Below is a small trained network, with its code and all its weights. Each question gives an input and a target symbol and asks what happens when units are switched off, that is, made to give their printed mean instead of their output.

import numpy as np


def w(rows, s, z=0):
    codes = np.array(rows[::2]) - 128.0
    scale = np.full(codes.shape[1], s)
    scale[-1] = z or s
    return codes * scale


def f(y):
    return np.maximum(y, 0)


def softmax(a):
    e = np.exp(a - a.max(-1, keepdims=True))
    return e / e.sum(-1, keepdims=True)


def log_softmax(a):
    a = a - a.max(-1, keepdims=True)
    return a - np.log(np.exp(a).sum(-1, keepdims=True))


def net(x, mask):
    ids = ['ΞΣΦΨΩαβγθλμπτ'.index(c) for c in x.split()]
    T = len(ids)
    res = E[ids] + P[:T]
    q, k, v = (res @ M[0].T for M in (Q, K, V))
    z = softmax(np.where(np.tri(T) > 0, q @ k.T / 3**0.5, -1e9)) @ v
    res = res + np.where(mask[0], z, O[0][:, -1]) @ O[0][:, :-1]
    y = f(res @ A[0][:, :-1].T + A[0][:, -1])
    res = res + np.where(mask[1:9], y, B[0][:, -1]) @ B[0][:, :-1]
    return log_softmax(res[-1] @ U[:, :-1].T + U[:, -1])


Q, K, V, O, A, B = {}, {}, {}, {}, {}, {}
E = w([
[104,28,93,44,180,204,118,118,143,103,169,86],'Ξ',
[129,102,130,56,177,153,134,140,147,167,116,109],'Σ',
[148,111,115,39,105,226,155,201,155,136,66,169],'Φ',
[130,132,100,82,199,199,100,134,82,208,130,106],'Ψ',
[62,131,25,97,166,146,166,192,82,158,120,96],'Ω',
[91,199,65,52,60,133,100,77,108,226,93,170],'α',
[157,190,123,117,131,139,178,181,79,195,249,31],'β',
[147,193,115,52,153,111,148,150,90,90,176,176],'γ',
[134,48,131,214,124,18,97,130,47,119,208,197],'θ',
[62,92,244,80,154,246,129,177,70,181,179,152],'λ',
[134,167,83,150,129,112,183,101,254,177,124,123],'μ',
[159,78,43,86,161,172,181,207,117,135,221,107],'π',
[125,233,248,142,231,204,115,131,139,119,193,222],'τ',
],0.02)
P = w([
[149,139,97,54,158,250,117,190,174,85,45,80],'0',
[95,141,86,65,176,164,105,173,159,164,115,77],'1',
[71,159,95,75,146,139,114,185,161,172,140,106],'2',
[51,154,74,95,131,141,138,171,144,115,112,102],'3',
[88,144,94,89,155,87,116,114,147,185,114,112],'4',
[78,112,102,85,131,113,140,121,152,193,143,122],'5',
[77,125,101,99,97,153,153,152,137,119,115,162],'6',
[130,123,111,99,125,151,133,97,135,153,125,173],'7',
[113,82,108,97,96,159,148,98,144,156,146,176],'8',
[129,130,105,132,116,147,162,96,110,166,128,182],'9',
[143,116,102,135,123,136,158,74,103,171,130,193],'10',
[159,91,125,128,86,162,160,82,117,169,122,231],'11',
[131,143,91,180,105,191,201,128,58,161,120,222],'12',
[172,98,104,171,144,159,182,69,69,194,133,213],'13',
],0.013)
Q[0] = w([
[107,114,238,254,70,89,99,106,169,85,75,76],'H0',
[207,126,150,241,113,101,86,129,201,77,109,80],'H0',
[64,119,120,85,104,166,154,175,137,231,246,189],'H0',
],0.007)
K[0] = w([
[93,177,91,9,210,107,80,192,191,75,78,12],'H0',
[91,193,132,2,193,180,75,161,164,112,42,106],'H0',
[181,44,116,251,179,80,185,85,66,40,76,234],'H0',
],0.0065)
V[0] = w([
[155,149,153,101,38,135,69,124,31,136,142,71],'H0',
[149,81,251,204,202,116,119,187,115,86,152,95],'H0',
[253,93,73,116,93,68,164,202,69,120,178,132],'H0',
],0.0076)
O[0] = w([
[148,9,128,51,108,28,116,185,62,212,55,90,116],'H0',
[20,126,142,57,134,141,191,54,172,149,153,93,2],'H0',
[100,130,120,84,53,153,17,156,173,71,154,85,173],'H0',
],0.013,0.0076)
A[0] = w([
[98,140,137,111,155,156,224,51,106,134,108,133,82],'N0',
[163,132,209,74,163,239,143,136,208,91,106,64,115],'N1',
[166,117,93,66,142,134,139,161,85,148,170,88,252],'N2',
[151,172,70,128,136,205,121,76,176,167,75,53,204],'N3',
[125,73,180,168,254,125,177,179,58,119,84,222,87],'N4',
[167,205,150,194,125,130,140,97,181,93,167,106,143],'N5',
[71,184,166,113,102,128,168,13,118,100,162,155,97],'N6',
[136,109,23,146,157,175,55,161,126,163,136,122,154],'N7',
],0.0077,0.0042)
B[0] = w([
[138,1,194,55,148,51,52,202,180,37,184,160,172],'N0',
[106,127,184,184,66,95,168,116,46,86,133,137,183],'N1',
[115,127,162,67,186,133,118,65,101,157,64,176,217],'N2',
[175,169,176,136,114,78,163,137,156,102,154,85,188],'N3',
[14,176,93,191,89,151,103,9,170,125,96,148,223],'N4',
[180,55,119,35,20,39,138,140,87,205,176,61,171],'N5',
[128,26,63,107,218,179,184,200,190,199,63,95,168],'N6',
[174,139,138,151,133,118,139,161,180,109,160,56,252],'N7',
],0.0075,0.02)
U = w([
[135,164,89,172,186,166,158,199,167,121,136,113,123],'Ξ',
[174,99,138,171,144,91,165,116,105,61,100,83,51],'Σ',
[146,164,169,103,71,113,169,118,141,102,90,137,104],'Φ',
[199,166,123,73,194,135,95,185,121,92,134,183,198],'Ψ',
[146,116,54,181,142,171,77,134,211,139,106,150,142],'Ω',
[171,152,115,104,139,254,178,70,200,157,84,73,162],'α',
[100,119,112,146,83,86,82,146,161,144,142,111,6],'β',
[104,139,81,39,131,116,144,100,38,149,118,207,252],'γ',
[101,169,178,150,100,50,27,184,184,102,221,114,116],'θ',
[157,44,141,100,106,158,108,198,48,194,74,73,117],'λ',
[133,175,121,166,73,104,165,113,186,165,202,137,217],'μ',
[153,118,104,130,139,141,167,195,188,138,164,175,98],'π',
[167,134,156,163,122,157,180,185,159,105,78,125,59],'τ',
],0.0066,0.0038)

Each question gives the input, a string of symbols that net reads in full, and the target symbol t.
The units are the heads (3 rows each of Q, K, V and O) and the neurons (one row each of A and B). Each row of codes is followed by its name. A weight is (code - 128) times the scale printed after its matrix; where a second scale follows, it is the last column's (O, A, B and U).
mask holds one flag per unit, heads first, then neurons. A switched-off unit (its flag False) gives its mean, the last column of its rows in O or B, instead of its output. The means were averaged over made-up inputs and are rounded, as every weight is.
A unit's drop is (log p(t) with every unit on - log p(t) with that unit switched off) / (log p(t) with every unit on - log p(t) with every unit switched off).
The circuit of an input: a set's keep is (log p(t) with only the set's units on - log p(t) with every unit switched off) / (log p(t) with every unit on - log p(t) with every unit switched off). Starting from all 9 units, units are removed one at a time, each time the one whose removal leaves the highest keep (on an exact tie, the one counted first), for as long as the keep stays at least 0.8.
circuit, biggest first: the units of the circuit, biggest drop first
most important unit: the unit with the biggest drop
k most important neurons: the k neurons with the biggest drops, biggest first
drop of u: that unit's drop, to one decimal
input α τ Ω, target π: 2 most important neurons	N0, N6
input π Ψ Ξ α γ α λ μ, target μ: circuit, biggest first	H0, N5, N2
input μ Ψ Σ μ α Ψ μ λ Ψ Φ Ξ Ψ, target α: 3 most important neurons	N0, N4, N1
input μ α α Ψ λ Ψ Ξ, target γ: circuit, biggest first	H0, N7
input τ Ψ Φ Φ α Ω Ω α Φ α Ω λ Φ, target γ: circuit, biggest first	H0, N7
input Ψ Ω λ Ξ λ β α μ α α α γ, target Ψ: circuit, biggest first	H0, N4
input γ Φ γ α, target Ψ: circuit, biggest first	H0, N4, N5
input Ψ Ψ Ξ, target α: circuit, biggest first	N0
input β Σ α Φ, target Ω: circuit, biggest first	H0, N4, N5
input Φ α Ξ, target Ω: circuit, biggest first	H0, N4
input β Ψ Φ β Ξ Σ α Ψ Σ, target Ω: circuit, biggest first	H0, N4, N1
input τ Ψ Σ Ξ β π μ Ξ α Ψ α Φ, target Ω: circuit, biggest first	H0, N4
input Ψ Φ λ τ γ Ψ, target π: circuit, biggest first	N0, H0, N6
input π Φ Ω, target θ: circuit, biggest first	H0
input Ξ α Ξ β α Ψ Ξ β α Ψ τ α λ λ, target γ: 2 most important neurons	N0, N7
input α α Ψ α Ψ α Φ τ π, target π: circuit, biggest first	H0, N0, N6
input Ψ α γ, target Ψ: circuit, biggest first	N4, N1
input π π θ β α Φ, target Φ: 2 most important neurons	N1, N0
input α α τ π β λ, target θ: 2 most important neurons	N6, N2
input λ Ψ α α λ β, target γ: 2 most important neurons	N7, N2
input α Ψ γ Ξ Σ Ψ Ω Ξ Ξ τ α Ξ, target π: most important unit	N0
input Ψ Ξ α α μ Ψ β Ω λ Ψ α Ξ τ, target π: 3 most important neurons	N6, N0, N5
input β β α λ λ λ α Ξ γ θ Ψ, target θ: drop of N1	0.1
input π β α τ λ θ Σ Ξ λ Ψ γ, target γ: drop of N3	0.2
input Φ α Ψ Ω α Ψ, target Ω: drop of N4	1.0
input Σ Ψ Φ Ψ Ω, target Ξ: drop of N7	0.2
input Ω α τ α γ Σ α α λ α, target γ: most important neuron	N7
